Below is a small trained network, with its code and all its weights. Each question gives an input and a class and asks what happens when units are switched off, that is, made to give their printed mean instead of their output.

import numpy as np


def w(rows, s, z=0):
    codes = np.array(rows[::2]) - 128.0
    scale = np.full(codes.shape[1], s)
    scale[-1] = z or s
    return codes * scale


def norm(h):
    return h / np.sqrt((h * h).mean(-1, keepdims=True) + 1e-5)


def f(y):
    return np.maximum(y, 0)


def log_softmax(a):
    a = a - a.max(-1, keepdims=True)
    return a - np.log(np.exp(a).sum(-1, keepdims=True))


def net(x, mask):
    res = np.array(x, float).reshape(1, 7) / 4 @ E
    u = 0
    for l in range(3):
        y = f(norm(res) @ A[l][:, :-1].T + A[l][:, -1])
        res = res + np.where(mask[u : u + 5], y, B[l][:, -1]) @ B[l][:, :-1]
        u += 5
    return log_softmax(norm(res)[-1] @ U[:, :-1].T + U[:, -1])


A, B = {}, {}
E = w([
[93,228,96,1,154,66,125,152,167,198,163,235],'x0',
[99,34,167,136,65,226,139,173,125,191,103,139],'x1',
[115,129,184,113,130,80,200,157,123,10,81,132],'x2',
[215,80,150,74,133,77,174,57,65,106,160,134],'x3',
[135,173,90,180,85,114,202,125,199,165,92,159],'x4',
[152,130,169,242,253,132,140,174,152,165,122,95],'x5',
[120,60,17,92,146,139,174,109,179,3,197,162],'x6',
],0.0056)
A[0] = w([
[166,79,237,120,137,159,102,83,43,233,190,194,21],'0.n0',
[28,113,124,179,194,148,46,237,204,75,220,204,173],'0.n1',
[76,26,143,13,106,160,196,107,168,62,127,178,177],'0.n2',
[28,127,60,125,239,135,133,171,173,78,167,82,7],'0.n3',
[89,179,200,86,2,191,43,147,109,210,35,110,14],'0.n4',
],0.0055,0.0016)
B[0] = w([
[101,87,93,132,196,118,109,255,122,123,141,140,201],'0.n0',
[161,42,140,76,217,104,119,122,149,143,88,84,230],'0.n1',
[124,205,204,213,58,201,200,63,106,143,174,122,236],'0.n2',
[84,139,166,57,133,137,64,132,140,172,91,161,193],'0.n3',
[216,202,102,37,54,170,83,76,130,86,61,86,253],'0.n4',
],0.0087,0.0059)
A[1] = w([
[154,150,182,153,179,84,144,88,93,8,95,104,117],'1.n0',
[158,103,172,130,67,138,79,180,45,219,125,93,74],'1.n1',
[121,193,94,119,135,76,175,101,193,116,74,186,110],'1.n2',
[82,65,90,3,84,109,168,139,78,58,213,202,7],'1.n3',
[78,50,149,115,144,154,108,47,144,111,212,129,25],'1.n4',
],0.0065,0.002)
B[1] = w([
[134,80,131,109,188,162,121,113,38,99,161,38,255],'1.n0',
[84,119,125,44,108,182,135,106,185,181,120,164,241],'1.n1',
[74,164,165,153,103,215,138,202,126,103,132,255,219],'1.n2',
[47,150,157,178,102,159,195,127,107,93,114,93,197],'1.n3',
[92,127,105,128,128,180,120,10,97,123,28,142,190],'1.n4',
],0.0095,0.0045)
A[2] = w([
[84,82,116,151,186,107,64,238,180,137,115,167,3],'2.n0',
[96,59,180,255,100,186,150,177,153,147,61,57,129],'2.n1',
[54,158,77,128,93,101,79,110,27,110,158,149,122],'2.n2',
[144,240,155,145,75,71,162,134,186,106,89,232,36],'2.n3',
[96,165,101,113,66,192,149,123,97,82,158,163,138],'2.n4',
],0.0079,0.0036)
B[2] = w([
[165,70,123,61,157,37,183,200,177,158,230,199,184],'2.n0',
[39,186,157,161,172,65,234,92,170,94,156,198,234],'2.n1',
[120,6,139,181,191,100,120,97,158,163,146,85,173],'2.n2',
[229,143,70,209,2,201,78,197,106,185,219,84,197],'2.n3',
[106,183,162,176,95,100,140,233,168,175,105,151,255],'2.n4',
],0.0082,0.007)
U = w([
[143,187,109,163,9,205,113,178,150,151,135,160,144],'0',
[135,93,39,182,85,123,127,39,163,104,94,146,4],'1',
[136,129,131,20,154,163,69,105,156,139,43,119,209],'2',
[74,138,202,204,150,147,229,108,122,80,130,123,193],'3',
[148,67,106,99,189,65,122,181,173,191,147,174,117],'4',
[206,87,84,157,153,69,80,78,63,46,134,58,46],'5',
],0.013,0.0042)

Each question gives the input, the list of numbers given to net, and the class t.
The units are the neurons (one row each of A and B). Each row of codes is followed by its name. A weight is (code - 128) times the scale printed after its matrix; where a second scale follows, it is the last column's (A, B and U).
mask holds one flag per neuron, layer by layer. A switched-off neuron (its flag False) gives its mean, the last column of its row in B, instead of its output. The means were averaged over made-up inputs and are rounded, as every weight is.
A unit's drop is (log p(t) with every unit on - log p(t) with that unit switched off) / (log p(t) with every unit on - log p(t) with every unit switched off).
The circuit of an input: a set's keep is (log p(t) with only the set's units on - log p(t) with every unit switched off) / (log p(t) with every unit on - log p(t) with every unit switched off). Starting from the 12 units with the biggest drops (on a tie, the unit counted first), units are removed one at a time, each time the one whose removal leaves the highest keep (on an exact tie, the one counted first), for as long as the keep stays at least 0.8.
units of the circuit, in order: the units of the circuit, biggest drop first
top k neurons: the k neurons with the biggest drops, biggest first
top k neurons in layer l: the k neurons of layer l with the biggest drops, biggest first
drop when u is switched off: that unit's drop, to one decimal
input [-5,-7,5,4,-1,8,-5], class 5: units of the circuit, in order : (1.n0)
input [0,-1,-4,1,5,8,-6], class 4: units of the circuit, in order : (0.n2; 0.n0)
input [-1,2,-4,1,-4,2,-3], class 4: top 3 neurons : (0.n0; 2.n0; 0.n2)
input [-1,-2,2,-1,8,8,6], class 4: units of the circuit, in order : (0.n2; 0.n3)
input [0,-5,-4,-3,-7,8,6], class 2: top 2 neurons in layer 1 : (1.n4; 1.n2)
input [4,5,2,6,-1,-6,5], class 3: top 2 neurons in layer 0 : (0.n4; 0.n3)
input [2,-6,-3,-8,0,0,-3], class 2: top 2 neurons : (0.n1; 0.n2)
input [0,1,-4,7,4,-6,5], class 3: top 2 neurons in layer 0 : (0.n4; 0.n3)
input [0,-7,-4,-3,-4,5,3], class 2: top 2 neurons in layer 2 : (2.n4; 2.n1)
input [-2,0,-4,8,5,-4,2], class 3: top 4 neurons in layer 1 : (1.n2; 1.n3; 1.n1; 1.n4)
input [3,2,-6,-4,0,8,6], class 4: top 2 neurons : (2.n0; 0.n4)
input [-1,3,0,5,-6,4,-5], class 4: top 2 neurons : (0.n0; 2.n0)
input [-1,-4,2,2,0,8,-1], class 5: top 2 neurons : (1.n0; 0.n2)
input [8,-7,3,5,4,-1,6], class 0: units of the circuit, in order : (2.n3)
input [6,-8,3,1,-2,8,-5], class 4: top 2 neurons : (0.n2; 0.n4)
input [7,7,2,6,8,6,8], class 0: top 2 neurons : (2.n3; 1.n0)
input [-1,0,-8,-1,-7,-3,-8], class 2: top 2 neurons in layer 0 : (0.n4; 0.n2)
input [-7,-1,-5,3,-8,-1,8], class 3: top 2 neurons : (0.n4; 1.n3)
input [-3,-8,1,-4,-6,5,-4], class 5: top 2 neurons in layer 0 : (0.n2; 0.n0)
input [7,3,3,3,-8,3,-4], class 4: units of the circuit, in order : (0.n0)
input [-4,7,-4,-3,-1,6,4], class 4: top 2 neurons in layer 0 : (0.n2; 0.n1)
input [3,-1,3,-2,8,4,8], class 0: top 2 neurons in layer 1 : (1.n2; 1.n0)
input [1,7,-3,7,7,2,3], class 3: top 2 neurons : (0.n4; 2.n1)
input [4,4,-3,-3,4,5,1], class 4: drop when 1.n1 is switched off : 0.0
input [-2,-6,-3,0,-2,-6,7], class 3: drop when 1.n3 is switched off : 0.1
input [-2,-1,1,3,-1,-5,-4], class 2: drop when 1.n2 is switched off : 0.3
input [-7,4,-6,2,-8,-3,4], class 3: drop when 2.n1 is switched off : 0.1
input [5,1,-7,-6,-7,-5,-6], class 2: top neuron : (0.n4)
